Below is a small trained network, with its code and all its weights. Each question gives an input and a class and asks what happens when units are switched off, that is, made to give their printed mean instead of their output.

import numpy as np


def w(rows, s, z=0):
    codes = np.array(rows[::2]) - 128.0
    scale = np.full(codes.shape[1], s)
    scale[-1] = z or s
    return codes * scale


def norm(h):
    return h / np.sqrt((h * h).mean(-1, keepdims=True) + 1e-5)


def f(y):
    return y / 2 * (1 + np.tanh(0.7978845608 * (y + 0.044715 * y**3)))


def log_softmax(a):
    a = a - a.max(-1, keepdims=True)
    return a - np.log(np.exp(a).sum(-1, keepdims=True))


def net(x, mask):
    res = np.array(x, float).reshape(1, 4) / 4 @ E
    u = 0
    for l in range(4):
        y = f(norm(res) @ A[l][:, :-1].T + A[l][:, -1])
        res = res + np.where(mask[u : u + 10], y, B[l][:, -1]) @ B[l][:, :-1]
        u += 10
    return log_softmax(norm(res)[-1] @ U[:, :-1].T + U[:, -1])


A, B = {}, {}
E = w([
[34,142,137],'x0',
[134,234,46],'x1',
[109,3,67],'x2',
[129,127,128],'x3',
],0.0041)
A[0] = w([
[109,83,126,136],'L0N1',
[120,126,40,30],'L0N2',
[138,140,208,167],'L0N3',
[124,181,110,135],'L0N4',
[108,125,135,109],'L0N5',
[133,136,128,137],'L0N6',
[139,106,138,129],'L0N7',
[123,126,138,112],'L0N8',
[122,135,125,128],'L0N9',
[1,143,135,254],'L0N10',
],0.021,0.0035)
B[0] = w([
[174,45,105,180],'L0N1',
[1,186,122,172],'L0N2',
[20,178,99,192],'L0N3',
[214,159,107,176],'L0N4',
[111,127,151,132],'L0N5',
[129,149,116,130],'L0N6',
[112,92,89,145],'L0N7',
[116,121,135,128],'L0N8',
[140,141,139,129],'L0N9',
[105,185,234,254],'L0N10',
],0.024,0.0097)
A[1] = w([
[131,148,121,62],'L1N1',
[146,3,204,174],'L1N2',
[66,62,166,9],'L1N3',
[134,116,149,19],'L1N4',
[216,170,127,48],'L1N5',
[123,144,25,237],'L1N6',
[135,118,194,197],'L1N7',
[132,136,122,97],'L1N8',
[148,111,174,7],'L1N9',
[113,144,126,135],'L1N10',
],0.022,0.0017)
B[1] = w([
[138,123,145,135],'L1N1',
[147,123,254,254],'L1N2',
[138,197,139,222],'L1N3',
[141,136,124,126],'L1N4',
[148,169,117,184],'L1N5',
[151,55,125,208],'L1N6',
[153,142,148,200],'L1N7',
[131,123,132,126],'L1N8',
[152,137,120,148],'L1N9',
[120,128,146,157],'L1N10',
],0.043,0.0082)
A[2] = w([
[171,139,157,132],'L2N1',
[141,148,83,105],'L2N2',
[126,121,128,111],'L2N3',
[242,156,137,127],'L2N4',
[83,103,108,200],'L2N5',
[74,1,153,174],'L2N6',
[145,120,122,5],'L2N7',
[138,154,65,81],'L2N8',
[139,136,133,151],'L2N9',
[113,123,105,27],'L2N10',
],0.021,0.0017)
B[2] = w([
[80,102,107,207],'L2N1',
[97,83,129,133],'L2N2',
[134,130,119,124],'L2N3',
[195,72,119,254],'L2N4',
[178,157,51,170],'L2N5',
[4,144,72,238],'L2N6',
[148,118,117,116],'L2N7',
[82,70,125,140],'L2N8',
[109,127,133,143],'L2N9',
[139,125,99,124],'L2N10',
],0.034,0.0079)
A[3] = w([
[91,89,72,134],'L3N1',
[110,96,250,126],'L3N2',
[163,184,169,133],'L3N3',
[146,159,133,135],'L3N4',
[85,99,55,120],'L3N5',
[240,163,86,3],'L3N6',
[98,160,143,181],'L3N7',
[196,127,191,124],'L3N8',
[125,108,120,99],'L3N9',
[133,154,43,101],'L3N10',
],0.018,0.0053)
B[3] = w([
[170,173,47,163],'L3N1',
[29,34,43,250],'L3N2',
[189,192,99,195],'L3N3',
[145,139,130,143],'L3N4',
[145,158,14,172],'L3N5',
[11,147,198,152],'L3N6',
[114,75,166,180],'L3N7',
[200,158,2,207],'L3N8',
[132,150,120,122],'L3N9',
[59,59,80,156],'L3N10',
],0.025,0.012)
U = w([
[66,127,22,229],'0',
[45,213,197,162],'1',
[63,5,157,59],'2',
[179,100,251,99],'3',
[230,40,74,5],'4',
[207,213,103,106],'5',
],0.021,0.0025)

Each question gives the input, the list of numbers given to net, and the class t.
The units are the neurons (one row each of A and B). Each row of codes is followed by its name. A weight is (code - 128) times the scale printed after its matrix; where a second scale follows, it is the last column's (A, B and U).
mask holds one flag per neuron, layer by layer. A switched-off neuron (its flag False) gives its mean, the last column of its row in B, instead of its output. The means were averaged over made-up inputs and are rounded, as every weight is.
A unit's drop is (log p(t) with every unit on - log p(t) with that unit switched off) / (log p(t) with every unit on - log p(t) with every unit switched off).
The circuit of an input: a set's keep is (log p(t) with only the set's units on - log p(t) with every unit switched off) / (log p(t) with every unit on - log p(t) with every unit switched off). Starting from the 12 units with the biggest drops (on a tie, the unit counted first), units are removed one at a time, each time the one whose removal leaves the highest keep (on an exact tie, the one counted first), for as long as the keep stays at least 0.8.
circuit, biggest first: the units of the circuit, biggest drop first
unit that matters most: the unit with the biggest drop
top k neurons in layer l: the k neurons of layer l with the biggest drops, biggest first
drop when u is switched off: that unit's drop, to one decimal
input [2,4,-7,5], class 5: unit that matters most : L2N6
input [7,0,7,7], class 3: circuit, biggest first : (L0N1, L0N3, L1N2)
input [-6,1,-1,7], class 4: top 3 neurons in layer 0 : (L0N2, L0N3, L0N10)
input [4,1,8,-4], class 1: top 2 neurons in layer 1 : (L1N6, L1N3)
input [-2,7,-1,8], class 4: top 2 neurons in layer 0 : (L0N4, L0N10)
input [-5,-1,6,-7], class 2: top 2 neurons in layer 0 : (L0N10, L0N3)
input [-2,0,6,2], class 2: top 2 neurons in layer 1 : (L1N2, L1N3)
input [0,1,-5,7], class 4: top 2 neurons in layer 0 : (L0N4, L0N10)
input [-8,1,-1,-4], class 4: top 3 neurons in layer 0 : (L0N2, L0N3, L0N10)
input [-6,1,-8,-3], class 4: drop when L0N10 is switched off : 0.7
input [-6,-5,7,-5], class 2: drop when L0N10 is switched off : 1.6
input [1,-5,4,-7], class 3: drop when L3N2 is switched off : 0.0
input [-7,-8,1,0], class 2: top 3 neurons in layer 0 : (L0N10, L0N2, L0N4)
input [5,1,2,-7], class 1: circuit, biggest first : (L0N10)
input [7,3,-7,-7], class 5: top 2 neurons in layer 0 : (L0N4, L0N2)
input [-2,2,-5,-6], class 4: top 2 neurons in layer 0 : (L0N10, L0N4)
input [-6,0,2,7], class 2: top 4 neurons in layer 0 : (L0N10, L0N3, L0N4, L0N2)
